grid = [[135, 110, 125, 151, 125, 108, 115], [148, 139, 113, 132, 150, 149, 121], [115, 153, 126, 124, 131, 135, 153], [153, 124, 149, 146, 128, 136, 121], [126, 142, 133, 142, 130, 121, 134], [141, 132, 137, 110, 111, 139, 150], [101, 137, 128, 149, 121, 124, 155], [135, 103, 155, 134, 138, 115, 113], [125, 154, 124, 150, 107, 145, 103], [131, 134, 128, 118, 125, 141, 105], [117, 144, 101, 120, 143, 140, 117], [146, 115, 150, 105, 141, 112, 151]]
grid[-12][-7] => 135
grid[5][-5] => 137
grid[1] => [148, 139, 113, 132, 150, 149, 121]
grid[9][0] => 131
grid[-10][5] => 135
grid[11][-4] => 105
grid[-11][-6] => 139
grid[10] => [117, 144, 101, 120, 143, 140, 117]
grid[-9][1] => 124
grid[-8][-3] => 130
grid[0][6] => 115
grid[-5] => [135, 103, 155, 134, 138, 115, 113]
grid[6] => [101, 137, 128, 149, 121, 124, 155]
grid[2][-6] => 153
grid[3] => [153, 124, 149, 146, 128, 136, 121]
grid[:, -7] => [135, 148, 115, 153, 126, 141, 101, 135, 125, 131, 117, 146]
grid[5][-1] => 150
grid[2][-3] => 131
grid[8][-1] => 103
grid[:, -1] => [115, 121, 153, 121, 134, 150, 155, 113, 103, 105, 117, 151]
grid[11][-2] => 112
grid[5][5] => 139
grid[7][6] => 113
grid[-11][4] => 150
grid[-12] => [135, 110, 125, 151, 125, 108, 115]
grid[:, -5] => [125, 113, 126, 149, 133, 137, 128, 155, 124, 128, 101, 150]
grid[2][-1] => 153
grid[-10][2] => 126
grid[-8][-4] => 142
grid[8] => [125, 154, 124, 150, 107, 145, 103]
grid[8][2] => 124
grid[9][-2] => 141
grid[:, -6] => [110, 139, 153, 124, 142, 132, 137, 103, 154, 134, 144, 115]
grid[11][2] => 150
grid[:, -2] => [108, 149, 135, 136, 121, 139, 124, 115, 145, 141, 140, 112]

W = [129, 127, 152, 141, 139, 125, 131, 129, 126, 121, 147, 132, 122, 129]
W[0] => 129
W[3] => 141
W[13] => 129
W[2] => 152
W[10] => 147
W[7] => 129

data =
[[108 124 127 136 119 135 140 149 119 133]
 [139 119 131 143 109 113 129 132 140 110]
 [133 135 125 125 111 132 145 135 135 130]
 [130 133 127 129 128 139 143 132 133 132]
 [109 113 127 133 108 147 143 150 115 134]
 [104 119 115 145 119 136 123 152 118 134]]
Rows and columns are counted from 0.
row 0 col 0 -> 108
row 1 col 2 -> 131
row 0 col 7 -> 149
row 4 col 8 -> 115
row 1 col 7 -> 132
row 2 col 8 -> 135
row 0 col 2 -> 127
row 2 col 0 -> 133
row 4 col 6 -> 143
row 1 col 4 -> 109
row 2 col 1 -> 135
row 2 col 2 -> 125
row 0 col 6 -> 140
row 2 col 4 -> 111
row 4 col 3 -> 133
row 2 col 7 -> 135
row 1 col 6 -> 129
row 3 col 6 -> 143
row 4 col 1 -> 113
row 3 col 2 -> 127
row 0 col 4 -> 119

arr =
[[127 110 152 132 144 132 100 135 129 144 123 135 115 103 125]
 [119 139 134 129 115 144 137 133 130 117 120 130 139 122 123]
 [130 126 127 128 126 131 136 132 135 123 129 140 115 144 125]
 [143 125 116 143 110 118 110 114 133 119 128 122 118 113 125]]
arr[0,0] = 127
arr[3,6] = 110
arr[2,13] = 144
arr[:, 0] = [127, 119, 130, 143]
arr[2,8] = 135
arr[2,1] = 126
arr[0,3] = 132
arr[1,5] = 144
arr[2,11] = 140
arr[:, 4] = [144, 115, 126, 110]
arr[3,8] = 133
arr[2,2] = 127
arr[:, 6] = [100, 137, 136, 110]
arr[3,7] = 114
arr[2,12] = 115
arr[:, 11] = [135, 130, 140, 122]
arr[0,8] = 129
arr[3,0] = 143
arr[0] = [127, 110, 152, 132, 144, 132, 100, 135, 129, 144, 123, 135, 115, 103, 125]

X =
[[142 132 132 140 119 124 129 123 130 124 127]
 [133 125 130 132 138 123 126 128 129 128 115]
 [123 129 124 126 145 122 129 127 130 138 125]
 [111 132 119 126 116 135 134 127 125 130 137]
 [132 131 132 135 120 126 129 126 129 126 129]
 [130 129 124 130 136 122 128 121 125 127 121]
 [121 127 126 129 134 126 124 130 128 132 134]
 [134 131 136 132 125 120 124 126 125 111 102]]
X[0,0] -> 142
X[6] -> [121, 127, 126, 129, 134, 126, 124, 130, 128, 132, 134]
X[5,2] -> 124
X[4,0] -> 132
X[0] -> [142, 132, 132, 140, 119, 124, 129, 123, 130, 124, 127]
X[0,4] -> 119
X[:, 5] -> [124, 123, 122, 135, 126, 122, 126, 120]
X[2,6] -> 129
X[5,7] -> 121
X[:, 7] -> [123, 128, 127, 127, 126, 121, 130, 126]
X[5,10] -> 121
X[6,8] -> 128
X[3] -> [111, 132, 119, 126, 116, 135, 134, 127, 125, 130, 137]
X[5,9] -> 127
X[3,10] -> 137
X[7,8] -> 125
X[5,5] -> 122
X[3,7] -> 127
X[:, 6] -> [129, 126, 129, 134, 129, 128, 124, 124]
X[2,8] -> 130
X[6,10] -> 134
X[1,8] -> 129
X[2,3] -> 126
X[7,1] -> 131
X[0,5] -> 124
X[7,7] -> 126
X[1,7] -> 128

A =
[[132 104 121 140 149 110 130 147 128 119 114]
 [143 111 135 127 128 103 146 110 112 120 119]
 [141 133 106 108 146 129 135 119 105 122 133]
 [143 113 116 119 129 138 119 128 131 131 127]
 [120 128 114 122 132 108 132 124 149 106 152]
 [128 142 151 110 120 108 140 138 109 135 113]
 [133 127 125 123 135 111 132 107 150 104 111]
 [124 118 133 111 152 144 150 148 118 120 149]
 [124 128 132 125 110 111 112 153 149 151 140]
 [105 127 150 111 114 137 120 104 144 135 116]
 [128 117 113 120 138 121 121 147 129 109 113]
 [122 148 141 139 144 116 125 137 104 139 149]]
A[-12, 0] => 132
A[10, 3] => 120
A[-3, -8] => 111
A[-12, 2] => 121
A[:, -1] => [114, 119, 133, 127, 152, 113, 111, 149, 140, 116, 113, 149]
A[3] => [143, 113, 116, 119, 129, 138, 119, 128, 131, 131, 127]
A[-4, -1] => 140
A[3, 1] => 113
A[-2, 1] => 117
A[-11, -8] => 127
A[-7, 3] => 110
A[:, 3] => [140, 127, 108, 119, 122, 110, 123, 111, 125, 111, 120, 139]
A[6, 8] => 150
A[-12, 5] => 110
A[-2, -9] => 113
A[:, -2] => [119, 120, 122, 131, 106, 135, 104, 120, 151, 135, 109, 139]
A[7, 0] => 124
A[5, 4] => 120
A[:, 5] => [110, 103, 129, 138, 108, 108, 111, 144, 111, 137, 121, 116]
A[2] => [141, 133, 106, 108, 146, 129, 135, 119, 105, 122, 133]
A[-1, -2] => 139
A[-2, 7] => 147
A[:, -11] => [132, 143, 141, 143, 120, 128, 133, 124, 124, 105, 128, 122]
A[:, -5] => [130, 146, 135, 119, 132, 140, 132, 150, 112, 120, 121, 125]
A[11, -11] => 122
A[-4, -6] => 111
A[-12, -4] => 147
A[-4, -2] => 151
A[5, 10] => 113
A[7, 2] => 133
A[4, 5] => 108
A[-6, -1] => 111
A[11, -7] => 144
A[1, 4] => 128
A[-3, -9] => 150
A[3, 9] => 131
A[8, -7] => 110

x =
[[124 135 142 139 126 131 137]
 [121 133 139 140 133 128 135]
 [138 129 114 137 144 133 129]
 [135 133 116 140 117 132 131]
 [137 132 121 144 138 136 128]
 [136 131 117 139 127 132 129]
 [116 136 140 144 114 132 139]
 [121 125 127 147 114 123 115]
 [125 135 137 143 121 130 133]
 [139 133 123 140 132 135 129]
 [126 125 129 149 103 119 113]
 [141 132 119 143 128 137 126]
 [128 122 130 149 123 120 113]
 [121 125 128 149 119 118 118]
 [121 135 141 140 130 129 137]]
Rows and columns are counted from 0.
(0, 0) -> 124
(4, 4) -> 138
(5, 4) -> 127
(2, 2) -> 114
(13, 6) -> 118
(4, 6) -> 128
(4, 2) -> 121
(2, 0) -> 138
(12, 0) -> 128
(7, 3) -> 147
(3, 0) -> 135
(14, 1) -> 135
(1, 4) -> 133
(11, 6) -> 126
(1, 2) -> 139
(4, 3) -> 144
(11, 0) -> 141
(5, 2) -> 117
(10, 6) -> 113
(0, 1) -> 135
(5, 3) -> 139
(13, 1) -> 125
(3, 5) -> 132
(4, 1) -> 132
(0, 4) -> 126
(10, 2) -> 129
(14, 2) -> 141
(3, 6) -> 131
(12, 1) -> 122
(0, 5) -> 131
(8, 2) -> 137
(7, 0) -> 121
(10, 4) -> 103
(6, 4) -> 114
(9, 3) -> 140
(6, 1) -> 136
(3, 2) -> 116
